Below is a small trained network, with its code and all its weights. Each question gives an input and a class and asks what happens when units are switched off, that is, made to give their printed mean instead of their output.

import numpy as np


def w(rows, s, z=0):
    codes = np.array(rows[::2]) - 128.0
    scale = np.full(codes.shape[1], s)
    scale[-1] = z or s
    return codes * scale


def f(y):
    return np.maximum(y, 0)


def log_softmax(a):
    a = a - a.max(-1, keepdims=True)
    return a - np.log(np.exp(a).sum(-1, keepdims=True))


def net(x, mask):
    res = np.array(x, float).reshape(1, 7) / 4 @ E
    y = f(res @ A[0][:, :-1].T + A[0][:, -1])
    res = res + np.where(mask, y, B[0][:, -1]) @ B[0][:, :-1]
    return log_softmax(res[-1] @ U[:, :-1].T + U[:, -1])


A, B = {}, {}
E = w([
[169,106,196,175,69,115,132,42],'x0',
[221,79,231,67,108,152,77,124],'x1',
[107,34,76,157,177,206,150,129],'x2',
[93,158,135,191,121,179,200,75],'x3',
[166,97,108,202,170,61,91,124],'x4',
[149,157,191,168,254,107,187,187],'x5',
[189,124,113,80,130,66,196,189],'x6',
],0.0089)
A[0] = w([
[178,101,172,117,119,104,21,81,194],'n1',
[130,107,129,235,138,164,128,89,206],'n2',
[140,117,96,131,83,87,135,161,27],'n3',
[90,158,141,73,157,149,127,183,185],'n4',
[156,173,103,118,152,108,150,146,128],'n5',
[88,122,12,85,85,160,109,107,147],'n6',
[89,212,172,63,159,234,147,110,254],'n7',
[97,199,52,119,162,62,170,167,139],'n8',
[139,218,177,118,80,102,149,53,202],'n9',
],0.012,0.0036)
B[0] = w([
[186,184,128,128,159,118,42,193,246],'n1',
[207,249,118,177,158,127,167,81,223],'n2',
[143,93,136,147,84,160,156,117,159],'n3',
[145,133,116,166,106,188,140,134,199],'n4',
[145,157,135,140,123,156,136,100,179],'n5',
[130,53,143,35,20,167,83,221,227],'n6',
[98,155,135,196,35,231,143,116,244],'n7',
[216,248,104,161,169,126,116,85,245],'n8',
[92,57,254,167,17,209,182,101,238],'n9',
],0.0096,0.012)
U = w([
[168,159,120,84,149,85,7,194,173],'0',
[172,176,119,211,203,125,190,47,139],'1',
[104,28,188,127,33,159,150,171,197],'2',
[2,31,110,143,158,8,132,90,2],'3',
[139,2,149,114,244,40,192,137,99],'4',
],0.008,0.0032)

Each question gives the input, the list of numbers given to net, and the class t.
The units are the neurons (one row each of A and B). Each row of codes is followed by its name. A weight is (code - 128) times the scale printed after its matrix; where a second scale follows, it is the last column's (A, B and U).
mask holds one flag per neuron, in row order. A switched-off neuron (its flag False) gives its mean, the last column of its row in B, instead of its output. The means were averaged over made-up inputs and are rounded, as every weight is.
A unit's drop is (log p(t) with every unit on - log p(t) with that unit switched off) / (log p(t) with every unit on - log p(t) with every unit switched off).
The circuit of an input: a set's keep is (log p(t) with only the set's units on - log p(t) with every unit switched off) / (log p(t) with every unit on - log p(t) with every unit switched off). Starting from all 9 units, units are removed one at a time, each time the one whose removal leaves the highest keep (on an exact tie, the one counted first), for as long as the keep stays at least 0.8.
units of the circuit, in order: the units of the circuit, biggest drop first
most important unit: the unit with the biggest drop
top k neurons: the k neurons with the biggest drops, biggest first
drop of u: that unit's drop, to one decimal
input [6,-6,-8,-6,3,-2,2], class 2: most important unit : n9
input [-3,8,0,0,-2,-4,-3], class 0: top 3 neurons : [n1, n9, n3]
input [5,-4,0,-2,7,-5,3], class 0: units of the circuit, in order : [n9, n7]
input [8,-1,6,-2,2,-1,2], class 1: top 2 neurons : [n6, n2]
input [4,-1,7,-1,0,-8,-5], class 0: top 2 neurons : [n9, n2]
input [7,1,4,0,-4,0,-4], class 1: top 2 neurons : [n2, n6]
input [2,0,-6,-4,-3,4,6], class 1: top 2 neurons : [n6, n8]
input [-4,3,1,-3,-4,6,4], class 1: top 2 neurons : [n6, n9]
input [3,-3,-7,-1,4,-2,-6], class 2: top 2 neurons : [n9, n8]
input [6,6,7,-2,-4,-3,6], class 0: top 2 neurons : [n9, n1]
input [-1,-2,4,1,-2,0,7], class 1: top 3 neurons : [n1, n9, n8]
input [-4,-1,3,-8,8,4,3], class 1: top 4 neurons : [n6, n8, n1, n5]
input [-2,-3,-2,-8,-3,8,-2], class 1: drop of n6 : 0.1
input [4,5,3,4,8,-6,-7], class 0: units of the circuit, in order : [n1]
input [5,8,7,2,0,1,-1], class 1: drop of n6 : 0.7
input [7,6,6,-2,2,2,-2], class 0: drop of n1 : 0.8
input [5,5,-5,6,-5,8,1], class 2: drop of n7 : 0.0
